Below are the code and all the weights of a small trained network. Each question names an input and a class and asks about switching units off, where a switched-off unit gives its printed mean instead of its output.

import numpy as np


def w(rows, s, z=0):
    codes = np.array(rows[::2]) - 128.0
    scale = np.full(codes.shape[1], s)
    scale[-1] = z or s
    return codes * scale


def norm(h):
    return h / np.sqrt((h * h).mean(-1, keepdims=True) + 1e-5)


def f(y):
    return np.maximum(y, 0)


def log_softmax(a):
    a = a - a.max(-1, keepdims=True)
    return a - np.log(np.exp(a).sum(-1, keepdims=True))


def net(x, mask):
    res = np.array(x, float).reshape(1, 5) / 4 @ E
    u = 0
    for l in range(3):
        y = f(norm(res) @ A[l][:, :-1].T + A[l][:, -1])
        res = res + np.where(mask[u : u + 5], y, B[l][:, -1]) @ B[l][:, :-1]
        u += 5
    return log_softmax(norm(res)[-1] @ U[:, :-1].T + U[:, -1])


A, B = {}, {}
E = w([
[80,199,187,146,103,87,20],'x0',
[45,111,100,71,97,165,90],'x1',
[255,31,169,144,227,175,142],'x2',
[19,165,156,81,248,59,110],'x3',
[130,111,42,162,127,39,42],'x4',
],0.0024)
A[0] = w([
[147,41,76,118,231,50,82,3],'L0N1',
[131,118,64,160,83,117,106,31],'L0N2',
[155,116,189,111,229,106,127,51],'L0N3',
[65,226,173,123,142,1,99,8],'L0N4',
[33,141,105,95,147,176,211,70],'L0N5',
],0.0034,0.0026)
B[0] = w([
[81,87,43,151,244,200,78,212],'L0N1',
[123,99,105,100,80,72,122,160],'L0N2',
[112,79,13,113,50,122,116,230],'L0N3',
[95,241,186,254,175,109,136,254],'L0N4',
[82,78,186,51,145,131,142,229],'L0N5',
],0.0042,0.0016)
A[1] = w([
[158,135,43,140,58,79,117,28],'L1N1',
[137,127,137,117,128,112,127,76],'L1N2',
[253,129,124,150,138,166,215,5],'L1N3',
[174,117,154,161,156,73,134,134],'L1N4',
[150,193,127,179,52,134,125,119],'L1N5',
],0.0041,0.003)
B[1] = w([
[141,70,89,122,103,50,116,184],'L1N1',
[124,120,128,125,128,158,127,128],'L1N2',
[156,188,181,255,135,142,200,252],'L1N3',
[113,121,91,103,106,205,152,205],'L1N4',
[104,76,98,89,207,127,115,223],'L1N5',
],0.0051,0.0018)
A[2] = w([
[194,125,203,119,110,174,52,5],'L2N1',
[42,140,105,85,65,150,121,36],'L2N2',
[219,142,144,142,125,144,196,32],'L2N3',
[159,108,51,105,57,49,110,21],'L2N4',
[97,254,147,165,154,49,102,37],'L2N5',
],0.0047,0.0023)
B[2] = w([
[106,73,233,109,82,142,15,151],'L2N1',
[174,228,103,96,71,150,148,207],'L2N2',
[192,141,172,227,136,135,198,226],'L2N3',
[184,110,86,137,49,4,100,193],'L2N4',
[65,246,163,221,171,35,95,250],'L2N5',
],0.0046,0.0024)
U = w([
[35,253,156,186,172,39,76,178],'0',
[234,103,174,226,126,176,236,170],'1',
[181,94,45,133,1,21,81,143],'2',
[130,47,39,122,253,142,81,143],'3',
[74,220,116,21,9,175,160,112],'4',
[162,73,235,122,84,182,18,97],'5',
[76,94,187,7,194,158,222,99],'6',
[145,138,117,88,127,116,125,2],'7',
],0.0093,0.006)

Each question gives the input, the list of numbers given to net, and the class t.
The units are the neurons (one row each of A and B). Each row of codes is followed by its name. A weight is (code - 128) times the scale printed after its matrix; where a second scale follows, it is the last column's (A, B and U).
mask holds one flag per neuron, layer by layer. A switched-off neuron (its flag False) gives its mean, the last column of its row in B, instead of its output. The means were averaged over made-up inputs and are rounded, as every weight is.
A unit's drop is (log p(t) with every unit on - log p(t) with that unit switched off) / (log p(t) with every unit on - log p(t) with every unit switched off).
The circuit of an input: a set's keep is (log p(t) with only the set's units on - log p(t) with every unit switched off) / (log p(t) with every unit on - log p(t) with every unit switched off). Starting from the 12 units with the biggest drops (on a tie, the unit counted first), units are removed one at a time, each time the one whose removal leaves the highest keep (on an exact tie, the one counted first), for as long as the keep stays at least 0.8.
circuit, biggest first: the units of the circuit, biggest drop first
k most important neurons: the k neurons with the biggest drops, biggest first
top k neurons in layer l: the k neurons of layer l with the biggest drops, biggest first
drop when u is switched off: that unit's drop, to one decimal
input [2,7,-1,2,-2], class 4: circuit, biggest first	[L2N2]
input [6,3,5,0,4], class 3: circuit, biggest first	[L0N1 L2N5]
input [3,1,5,6,6], class 3: 3 most important neurons	[L0N1 L1N3 L0N3]
input [-5,-7,-2,7,-2], class 6: top 2 neurons in layer 1	[L1N3 L1N4]
input [2,3,4,-1,-4], class 5: 2 most important neurons	[L2N1 L0N4]
input [-7,-5,-6,5,-6], class 6: 2 most important neurons	[L0N5 L2N5]
input [-7,-4,-6,3,-2], class 6: top 2 neurons in layer 0	[L0N5 L0N3]
input [6,3,6,0,0], class 5: drop when L2N1 is switched off	0.3
input [-7,-3,-1,8,6], class 3: drop when L2N1 is switched off	0.0
input [2,6,4,3,-1], class 3: drop when L1N4 is switched off	0.1
input [6,8,8,8,1], class 3: drop when L1N4 is switched off	-0.1
